Below is a small trained network, with its code and all its weights. Each question gives an input and a class and asks what happens when units are switched off, that is, made to give their printed mean instead of their output.

import numpy as np


def w(rows, s, z=0):
    codes = np.array(rows[::2]) - 128.0
    scale = np.full(codes.shape[1], s)
    scale[-1] = z or s
    return codes * scale


def f(y):
    return np.maximum(y, 0)


def log_softmax(a):
    a = a - a.max(-1, keepdims=True)
    return a - np.log(np.exp(a).sum(-1, keepdims=True))


def net(x, mask):
    res = np.array(x, float).reshape(1, 7) / 4 @ E
    y = f(res @ A[0][:, :-1].T + A[0][:, -1])
    res = res + np.where(mask, y, B[0][:, -1]) @ B[0][:, :-1]
    return log_softmax(res[-1] @ U[:, :-1].T + U[:, -1])


A, B = {}, {}
E = w([
[195,118,132,98,1,152,102,87,184,36,67,148],'x0',
[198,102,58,216,172,111,64,80,183,160,111,155],'x1',
[159,132,82,79,89,205,131,69,89,226,169,48],'x2',
[79,202,86,59,146,104,107,106,211,173,72,175],'x3',
[161,218,49,185,104,190,186,194,106,126,75,163],'x4',
[126,124,134,133,126,128,141,121,129,133,117,130],'x5',
[130,129,134,125,131,132,131,128,122,131,131,131],'x6',
],0.009)
A[0] = w([
[121,181,102,40,64,219,172,52,86,184,143,24,140],'neuron 1',
[170,221,76,190,107,247,161,170,126,158,108,114,104],'neuron 2',
[61,190,166,39,113,143,168,135,140,126,97,115,96],'neuron 3',
[124,66,185,81,119,110,50,79,195,165,165,79,177],'neuron 4',
[89,156,190,34,71,175,197,203,77,78,172,76,64],'neuron 5',
[173,153,112,141,178,129,107,87,169,121,151,166,254],'neuron 6',
[215,56,182,165,92,135,131,168,66,80,175,93,29],'neuron 7',
[190,115,108,64,2,177,136,69,127,84,89,110,165],'neuron 8',
[173,120,152,93,44,140,112,109,187,90,93,185,68],'neuron 9',
[60,196,106,65,188,88,134,135,184,196,126,132,129],'neuron 10',
[123,223,76,8,113,110,118,82,210,146,89,210,26],'neuron 11',
[70,129,186,63,126,101,47,105,192,189,101,136,50],'neuron 12',
[129,213,34,169,99,166,211,205,146,117,76,178,26],'neuron 13',
[131,134,142,107,55,114,86,91,176,56,64,135,89],'neuron 14',
[194,106,49,185,164,185,66,44,138,178,110,126,165],'neuron 15',
[91,152,201,147,164,86,153,194,148,32,52,210,129],'neuron 16',
],0.0064,0.005)
B[0] = w([
[183,52,130,82,147,104,64,234,133,68,65,64,246],'neuron 1',
[140,163,180,44,158,105,194,67,201,81,179,44,213],'neuron 2',
[47,149,143,242,82,175,88,126,219,127,72,170,190],'neuron 3',
[139,174,220,65,150,119,165,36,176,81,144,107,211],'neuron 4',
[16,188,134,218,62,115,73,155,236,139,131,155,216],'neuron 5',
[88,149,167,144,134,248,92,156,156,120,104,171,197],'neuron 6',
[119,61,35,228,55,186,216,83,116,97,197,184,182],'neuron 7',
[70,172,82,106,229,138,145,143,53,151,106,145,231],'neuron 8',
[80,186,117,137,216,117,100,112,62,187,158,113,192],'neuron 9',
[149,75,79,160,139,183,158,123,19,126,124,156,196],'neuron 10',
[179,8,2,204,37,193,213,140,92,112,194,115,210],'neuron 11',
[121,111,81,136,67,159,196,78,138,65,196,111,173],'neuron 12',
[108,198,134,89,146,49,177,20,157,34,177,93,207],'neuron 13',
[60,172,124,152,194,108,112,135,28,199,112,102,195],'neuron 14',
[48,129,129,143,105,183,75,205,222,119,71,115,219],'neuron 15',
[201,33,153,53,139,107,117,211,116,69,78,48,219],'neuron 16',
],0.0064,0.011)
U = w([
[151,48,51,189,33,184,224,101,83,122,198,130,48],'0',
[125,174,178,42,146,73,167,14,213,75,201,88,45],'1',
[59,177,147,206,74,154,40,164,248,134,67,166,19],'2',
[209,43,131,2,129,117,76,246,122,104,52,70,40],'3',
[121,137,168,104,134,176,165,147,119,145,114,121,254],'4',
[54,183,124,127,244,127,143,159,6,236,163,105,82],'5',
[123,132,156,91,122,173,143,154,135,124,121,142,238],'6',
[201,190,205,91,27,70,114,109,123,232,92,200,121],'7',
],0.0073,0.0064)

Each question gives the input, the list of numbers given to net, and the class t.
The units are the neurons (one row each of A and B). Each row of codes is followed by its name. A weight is (code - 128) times the scale printed after its matrix; where a second scale follows, it is the last column's (A, B and U).
mask holds one flag per neuron, in row order. A switched-off neuron (its flag False) gives its mean, the last column of its row in B, instead of its output. The means were averaged over made-up inputs and are rounded, as every weight is.
A unit's drop is (log p(t) with every unit on - log p(t) with that unit switched off) / (log p(t) with every unit on - log p(t) with every unit switched off).
The circuit of an input: a set's keep is (log p(t) with only the set's units on - log p(t) with every unit switched off) / (log p(t) with every unit on - log p(t) with every unit switched off). Starting from the 12 units with the biggest drops (on a tie, the unit counted first), units are removed one at a time, each time the one whose removal leaves the highest keep (on an exact tie, the one counted first), for as long as the keep stays at least 0.8.
circuit, biggest first: the units of the circuit, biggest drop first
most important unit: the unit with the biggest drop
k most important neurons: the k neurons with the biggest drops, biggest first
drop when u is switched off: that unit's drop, to one decimal
input [-8,-4,-8,-5,0,4,-5], class 3: most important unit -> neuron 16
input [4,3,6,3,-1,-5,-3], class 3: 3 most important neurons -> (neuron 1; neuron 5; neuron 3)
input [-3,6,7,-1,4,-7,1], class 3: 4 most important neurons -> (neuron 5; neuron 1; neuron 3; neuron 2)
input [2,-7,5,0,1,-1,6], class 2: 2 most important neurons -> (neuron 5; neuron 3)
input [5,-1,-2,2,-4,-3,-4], class 5: circuit, biggest first -> (neuron 14; neuron 9; neuron 8)
input [-1,-8,-3,-8,-1,5,-6], class 0: 3 most important neurons -> (neuron 7; neuron 15; neuron 6)
input [6,5,-6,-8,-4,5,3], class 0: 2 most important neurons -> (neuron 7; neuron 1)
input [-6,0,7,-3,8,1,-5], class 1: 2 most important neurons -> (neuron 2; neuron 13)
input [0,5,-8,2,-1,0,-7], class 3: 2 most important neurons -> (neuron 16; neuron 5)
input [-1,6,4,3,6,-4,-3], class 1: 4 most important neurons -> (neuron 2; neuron 13; neuron 5; neuron 3)
input [-7,-5,2,-4,8,7,2], class 1: circuit, biggest first -> (neuron 2; neuron 13)
input [-2,4,-7,7,0,-6,-4], class 0: circuit, biggest first -> (neuron 11; neuron 10)
input [-2,8,-4,-5,-7,-3,-5], class 2: 4 most important neurons -> (neuron 2; neuron 15; neuron 13; neuron 6)
input [4,-1,-6,7,-1,6,-1], class 0: most important unit -> neuron 11
input [2,-5,7,5,5,-2,5], class 3: 2 most important neurons -> (neuron 1; neuron 7)
input [8,-6,0,6,-7,-5,7], class 5: 3 most important neurons -> (neuron 14; neuron 8; neuron 9)
input [4,-4,8,-1,-4,-3,-1], class 3: 2 most important neurons -> (neuron 1; neuron 13)
input [-6,-8,1,-1,-2,-2,0], class 2: circuit, biggest first -> (neuron 5; neuron 3)
input [-4,-7,0,-6,3,0,2], class 2: 2 most important neurons -> (neuron 5; neuron 11)
input [-5,-3,4,-2,-5,1,-4], class 1: most important unit -> neuron 4
input [-7,-4,-1,1,8,5,-7], class 1: 2 most important neurons -> (neuron 13; neuron 2)
input [-5,-2,3,-1,6,5,-1], class 1: circuit, biggest first -> (neuron 2; neuron 13)
input [1,-2,4,4,1,0,-1], class 0: drop when neuron 13 is switched off -> -0.1
input [-5,3,7,1,7,3,1], class 1: drop when neuron 2 is switched off -> 0.7
input [0,3,-6,2,0,4,5], class 3: drop when neuron 16 is switched off -> 0.6
input [7,0,-7,-3,6,3,-4], class 3: drop when neuron 14 is switched off -> -0.1
input [8,-7,-2,8,8,7,-3], class 0: circuit, biggest first -> (neuron 11)
